Group, then class
[193, 161, -73, -28, 39, 42, -60, 100, -154, -80, -115, 230, -94, 287, 363, -15, -110, 55, 20, 459, -228, 221, -20, -80, -71, 104, 49, -209, -229, -175, 26, 7, -199, 350, -96, 37, 9, -80] -> F > D
[-30, -53, 75, -148, -345, 92, 204, -130, 421, 293, -496, -136, 25, 53, 17, -18, 4, 25, 20, -446, -2, -119, 119, 59, -276, -194, 46, 259, -58, -107, -43, -133, 25, 184, 12, -158, 135, -92] -> H > M
[74, -132, -7, -125, -162, 20, 33, -16, 351, 91, -165, -365, 12, 75, -100, 50, 10, -7, 67, -275, -107, -178, -17, 74, -131, 13, -33, 96, 120, -109, -21, -71, 8, -289, 59, 14, 26, -83] -> H > M
[208, 19, -21, 172, 165, -77, 205, 22, -131, -126, 586, 18, -170, 154, 304, -101, -19, 26, -85, -29, 7, 163, 297, -116, -17, -172, 52, 32, -289, 4, 85, -167, -208, -60, 14, 31, -29, 85] -> U > S
[43, -78, -23, 229, 337, -152, -229, -101, 2, -461, 269, 80, -28, 89, 403, -122, 14, 126, -42, 38, 6, -283, 227, -57, 54, -99, -17, -164, -497, -8, 195, -2, -33, 386, -145, 40, -77, 143] -> U > L
[199, -110, -56, 322, 106, -79, 0, 37, -483, -60, 261, -567, -278, 275, -282, -9, 34, 49, 5, 335, -2, -116, 225, -68, 171, 77, -48, 249, -243, -33, 1, -58, -104, -90, 177, 203, -163, 62] -> U > S
[134, -6, -11, -122, -156, 122, -375, -65, -53, -35, -628, 222, -83, 386, 437, -36, 23, 119, 73, 100, -29, 119, 246, -65, -103, -98, 115, -200, -233, -122, 123, -24, -247, 440, -131, -14, -43, 87] -> F > D
[24, -71, 29, 71, 74, 49, 146, -21, -113, 97, 459, -27, -190, 393, 90, -125, 81, 4, -152, -367, 15, -12, 443, -141, 139, -304, 51, 201, -531, -18, 141, -283, -192, 56, -118, 50, 13, 109] -> U > S
[246, -104, 51, 141, 139, -68, -102, -47, -425, -40, -23, -113, -5, 23, 532, 75, 202, 10, -95, 83, -141, 397, 345, -101, 210, 156, 34, -249, -269, 176, 172, -72, -82, -218, -68, 136, -54, 124] -> B > R
[103, 16, -29, 68, 244, -91, 188, 11, -167, 120, 358, 33, -60, 274, 205, -51, -105, 160, -108, 388, -129, -27, 106, -81, 67, -187, -27, -108, -348, -155, -22, -64, -16, 159, 44, -4, 33, 35] -> U > L
[84, 90, 22, -198, -212, 75, 215, -20, 314, 77, -240, -90, 70, 0, 166, 41, -29, 56, 60, -292, -76, -55, 105, 34, -263, -68, -82, 202, 152, -56, -20, -115, 8, 103, -23, -26, 95, -102] -> H > M
[-23, -29, -89, -251, -188, 127, 77, 22, 637, 169, -97, 96, 132, 209, 117, -25, -142, -110, 4, -384, -78, -5, -148, 34, -15, -192, 147, 138, -101, -85, -104, -284, -60, 100, -55, -151, 183, -92] -> H > K
[29, 3, -6, 228, 150, -192, 196, -127, -302, 25, 387, -178, -214, 217, 163, -21, -127, 232, 57, 514, -119, 49, 79, -76, -144, -172, 29, -131, -338, -37, -104, 14, -36, 255, 96, 32, -53, 102] -> U > L
[93, -109, 17, 72, 225, -53, -172, -60, -374, -278, -118, -122, 45, -55, 330, -19, 212, 81, -62, 24, -19, -34, 57, -56, 65, 148, -13, -95, 206, 163, 87, 33, -110, 30, -127, 187, -206, 90] -> B > V
[338, 77, -16, -124, -148, 72, 60, 145, -199, 36, -82, 403, -48, 231, 423, -10, 18, 30, 72, -10, -210, 391, 231, -66, -57, -97, 14, -212, -79, -144, 41, -68, -230, 72, -69, 15, 43, 35] -> F > P
[-104, -21, 66, -59, -180, 74, 251, -33, 217, 215, 110, 84, 51, 105, 75, -57, -12, -47, -61, -362, 80, 75, 99, -31, -17, -297, 19, 196, -182, -13, -37, -225, 67, 106, -1, -103, 150, 37] -> H > M
[-3, -49, -3, -182, -307, 51, 50, -17, 432, 36, -41, -10, -9, -3, -187, 11, -60, -35, 131, -406, 35, -57, 0, 92, -152, -51, -33, 123, 100, -32, -3, -40, 52, -252, 66, -85, 164, 78] -> H > M
[62, -19, -25, -154, -139, -1, 49, -17, 517, 21, -356, -314, 155, -47, 221, 38, -18, 25, -140, -282, -110, -8, -74, 72, -211, -69, 12, 120, 229, -99, -110, -112, 99, -34, -21, -86, 55, -90] -> H > K
[123, 25, -35, 6, 58, 31, -402, 32, -332, -193, -437, 355, -48, 87, 398, -24, 36, 84, 33, 463, -107, 196, 133, -40, 76, 154, 22, -366, -249, -90, 111, 117, -90, 418, -146, 24, -88, 57] -> F > D
[109, -58, 6, 283, 137, -42, 40, -8, -518, 90, 526, -12, -194, 243, 72, -85, 110, -102, -133, -268, 124, -1, 482, -110, 141, -279, 99, 81, -393, 11, 121, -213, -118, -5, -55, 28, -26, 123] -> U > W
[-128, 9, 6, -419, -409, 184, -114, -74, 671, 237, -599, 129, 49, -63, -193, -23, -72, 47, 98, -402, 89, -136, -25, 130, -33, -106, -37, 302, -105, -65, 49, -59, 3, 140, -66, -199, 205, 11] -> H > M
[-85, 9, -19, -196, -205, 40, 185, -52, 699, 168, -288, -102, 163, -137, -2, -8, -126, -15, 31, -420, 100, -94, -64, 146, -195, -148, 36, 164, 6, -119, -46, -155, 155, 46, -14, -137, 153, -3] -> H > M
[105, -69, -27, 143, 98, -165, 142, 142, -170, 78, 249, -53, -170, 427, 217, -85, -113, 37, -79, 34, -124, 247, 227, -143, 79, -238, 186, -49, -408, -20, -30, -206, -45, 258, -28, 21, -46, 98] -> U > W
[275, 39, -57, -129, 78, -4, -51, -112, -31, 133, -193, 300, 29, 321, 766, 2, -190, 107, 156, 254, -211, 199, 2, -106, -173, -114, 88, -518, -26, -105, -66, 50, -111, 274, -31, 42, 84, -6] -> F > D
[166, -72, -29, 395, 41, -37, -349, -49, -542, -72, -266, -10, -76, 130, 351, 49, 76, 27, -14, 373, -119, 411, 362, -144, 297, 9, 24, -236, -503, -11, 99, 36, 6, 150, 0, 158, -179, 241] -> B > J
[49, -5, 10, 268, 178, -155, 202, -197, -299, 76, 272, -348, -159, 206, 295, -293, -31, 88, -125, 195, -20, 17, 280, -101, 22, -259, 6, 105, -366, 3, -28, -113, -2, 251, 8, 33, -103, 140] -> U > L
[131, -41, -66, 228, 114, -350, -158, -107, -163, -2, -153, -128, -113, 246, 527, -55, 56, 4, -38, 128, -108, 178, 451, -118, -74, -186, 105, -46, -531, -133, 82, -137, 66, 449, -60, -33, -127, 53] -> U > W
[-5, -6, -67, 95, -88, -88, -38, -41, 274, 23, -258, -242, 113, -82, 64, 19, -50, -176, 50, -92, -6, -138, -19, 51, -256, 40, 100, 49, 76, -1, -103, -7, 168, 53, 51, -74, 51, -256] -> H > K
[237, -55, 11, 133, 33, -56, -310, 31, -312, -187, -304, -75, -137, 126, 370, 31, 116, 116, -18, 75, -182, 296, 527, -44, 181, 113, 23, -48, -410, -69, 293, -94, -21, 98, -76, 153, -121, 134] -> B > J
